The points form a tree under R. A name lists the branches taken from the top; the branches are ε ω π η. The symbol α goes to the parent.

In the rows, 57 means zero.

Start here and follow the symbols in turn, left to right. Where do you end up?
Answer with the point's row; about right is enough.
[72,52,62,81,16,63,88,31,42,43,56,54,49,73,17,61]
α => [60,49,75,71,11,56,87,32,36,42,68,65,44,44,24,65]
[60,38,52,50,48,102,52,44,60,47,92,38,65,87,91,46]
α => [70,51,54,53,49,69,42,35,44,30,111,36,63,92,72,46]
[61,41,69,47,109,87,59,50,71,59,67,69,35,50,34,90]
α => [52,47,63,51,107,102,56,46,90,66,70,54,50,70,53,83]
[61,43,54,59,18,82,40,48,79,72,35,42,30,16,64,74]
α => [65,57,61,60,25,45,37,44,60,68,41,49,32,4,30,83]
[74,55,43,78,46,50,77,30,32,31,82,43,85,99,47,37]
α => [68,56,45,65,46,52,81,34,33,28,82,48,92,93,56,34]
[85,49,35,66,23,21,67,36,54,49,89,61,82,49,49,28]
α => [81,30,47,71,17,55,82,24,50,63,79,40,76,66,48,30]
[4,53,52,54,75,73,86,85,56,37,72,50,77,68,34,70]
η => [24,56,41,69,72,74,89,74,49,38,62,41,73,99,24,67]
[54,62,58,49,103,64,41,46,94,49,91,70,65,52,47,87]
α => [51,51,66,52,106,103,59,43,85,67,70,53,46,69,55,87]
[77,57,59,74,27,44,41,33,56,68,34,38,33,38,13,81]
α => [66,59,65,60,26,46,37,39,62,70,39,46,30,11,28,79]
[55,50,58,72,105,95,88,37,94,71,52,53,58,69,62,77]
α => [22,56,64,67,75,95,78,58,80,40,62,40,41,69,41,94]
[90,51,65,58,39,48,68,25,68,97,35,80,47,21,60,51]
ε => [86,68,54,58,42,15,57,38,66,75,55,89,60,15,53,49]
[74,56,61,78,27,44,43,31,53,66,31,38,35,38,14,79]
α => [67,59,63,58,27,42,37,44,64,68,38,50,24,10,30,78]
[3,49,69,50,75,83,71,96,72,61,60,50,52,57,46,82]
π => [22,37,60,54,65,80,81,84,78,86,45,49,47,40,25,75]
[23,43,52,36,66,107,51,88,84,54,66,41,46,64,70,77]
α => [17,51,63,38,78,87,46,91,76,47,75,43,38,62,47,89]
[20,53,61,39,78,84,45,88,76,50,72,44,39,62,47,87]
π => [25,41,47,39,65,107,49,87,84,59,66,45,43,66,70,76]
[79,83,79,65,67,35,51,50,52,56,23,94,51,51,107,53]
η => [87,80,68,84,63,34,52,42,46,60,17,79,49,80,87,53]
[3,50,68,51,75,85,71,97,69,57,59,53,48,57,45,83]
π => [19,35,58,52,64,83,83,83,76,83,47,46,47,41,31,75]
[26,40,48,37,66,107,53,88,85,55,66,43,44,63,72,76]
α => [17,48,61,36,80,88,45,91,76,52,74,45,34,60,45,88]
[84,48,38,65,20,21,65,36,54,46,88,61,83,51,52,30]
α => [77,26,48,71,15,50,79,27,51,63,81,38,72,64,50,29]
[21,50,42,68,74,74,91,71,48,41,60,45,73,94,24,66]
α α => [2,49,71,49,78,84,68,95,69,58,58,50,50,56,48,82]
[54,70,79,68,22,54,71,38,25,9,79,70,46,66,55,63]
α ω α => [37,87,97,51,32,42,43,47,25,41,56,67,35,38,64,78]
[52,37,52,50,61,49,65,61,51,116,36,35,74,66,33,25]
α π => [40,28,54,35,51,83,63,75,70,109,47,44,67,48,77,35]
[84,67,50,53,41,11,57,35,68,76,57,85,64,10,54,49]
α α ω α => [80,79,78,53,57,33,52,21,48,69,38,86,50,40,91,61]
[73,52,47,70,52,71,51,31,41,38,86,34,64,112,59,41]
α ω => [83,44,54,37,75,67,54,40,33,28,109,64,40,76,38,54]
[56,35,54,49,47,99,50,42,61,45,90,34,66,88,91,46]
α ε α => [66,45,55,51,49,73,43,31,43,33,110,35,65,93,67,47]
[26,44,51,42,66,107,48,82,87,56,64,39,47,66,70,77]
α α => [2,52,68,49,76,82,70,97,69,55,59,50,49,61,50,82]
[75,89,64,64,60,15,42,55,57,47,44,96,61,37,92,51]
α => [78,80,76,64,66,36,49,51,55,56,24,90,50,51,106,57]
[56,85,74,56,40,43,21,51,47,44,43,53,27,23,40,93]
π η => [74,57,58,78,25,43,39,34,54,65,34,39,34,37,14,79]
[18,52,59,52,87,91,56,82,71,54,66,38,43,85,31,82]
α => [14,51,63,38,79,88,44,87,72,47,73,45,39,60,46,91]
[7,53,52,53,75,74,88,84,58,36,72,51,76,70,32,71]
α π π α => [24,35,62,53,62,87,83,87,79,85,50,47,50,39,29,74]
[67,68,54,54,29,20,35,49,63,48,54,62,44,7,31,73]
α => [67,59,58,59,23,44,41,44,62,67,39,48,30,12,27,80]
[89,22,50,61,37,51,85,34,38,62,79,63,51,41,30,34]
α α α => [59,59,66,42,66,36,42,46,40,93,64,28,85,69,88,23]
[84,65,52,57,42,16,54,36,65,74,54,89,64,14,56,48]
α ε α => [90,47,61,58,43,44,69,20,67,94,34,77,47,18,61,52]
[73,65,44,47,45,35,36,47,50,22,111,55,73,74,66,41]
α => [66,52,57,55,48,70,42,35,41,29,108,36,64,94,68,51]
[53,38,52,50,57,46,69,61,55,113,36,36,76,65,33,29]
α => [44,34,58,36,58,44,61,76,59,116,48,46,74,39,53,30]
[22,26,52,53,58,104,77,80,87,84,51,42,52,45,60,63]
α α π ε => [22,46,52,48,63,53,73,96,86,76,62,65,62,25,28,71]
[84,41,57,40,77,66,52,43,36,25,107,64,40,74,37,54]
α => [67,52,59,50,50,71,43,35,40,27,109,37,65,95,65,43]
[16,65,42,48,71,39,73,87,59,29,85,69,84,54,35,61]
α => [8,53,50,49,77,74,88,85,56,35,73,54,74,69,33,77]
[93,21,55,61,36,51,87,35,39,65,80,65,54,48,27,33]
α => [85,30,47,71,18,55,82,30,48,62,81,42,74,63,49,25]
[59,43,71,45,108,84,61,51,74,58,69,68,38,51,33,90]
α => [48,48,64,50,106,104,55,47,91,63,69,51,49,66,55,87]
[83,81,79,54,60,32,53,16,49,66,39,83,50,39,92,64]
ω => [75,76,79,31,77,55,20,27,61,51,68,75,31,49,80,85]
[81,84,54,59,61,8,14,63,66,54,44,65,69,41,71,46]
α => [82,84,53,57,69,30,13,67,65,72,19,47,53,51,84,47]
[72,71,53,57,24,20,33,47,64,51,53,62,44,5,34,74]
α η α => [69,61,63,59,25,47,35,45,63,66,38,49,27,9,27,85]
[52,37,54,47,57,48,69,65,50,117,39,35,74,68,33,26]
α => [42,33,58,34,59,45,62,75,56,119,50,45,74,37,51,28]
[24,62,66,79,84,78,68,97,63,57,27,57,48,89,57,72]
α α π ω => [32,31,61,48,72,77,80,87,66,79,49,64,38,31,20,79]
[55,70,78,71,21,58,71,37,25,8,81,68,44,66,56,65]
π α α => [35,90,98,51,35,40,45,50,25,39,55,69,34,35,60,78]
[78,83,79,64,64,36,48,51,54,57,23,91,46,50,106,56]
π α => [75,80,75,65,65,40,47,50,52,60,27,90,49,51,104,55]
[87,82,53,61,70,34,13,66,66,69,19,46,54,52,82,46]
α α => [59,58,66,45,68,38,42,42,43,91,64,26,85,66,88,21]
[67,54,55,51,47,72,41,35,45,28,107,39,64,93,68,46]
ε α ω α => [66,51,54,51,47,67,41,35,40,30,110,40,65,97,68,49]
[70,78,72,56,69,44,38,70,46,42,28,86,19,25,46,80]
α ω => [68,75,75,57,67,44,37,69,50,44,27,84,17,25,46,82]
[54,69,80,69,22,56,72,41,26,7,78,71,46,67,53,66]
π α α => [37,90,95,52,34,42,46,51,25,41,55,67,36,36,66,76]
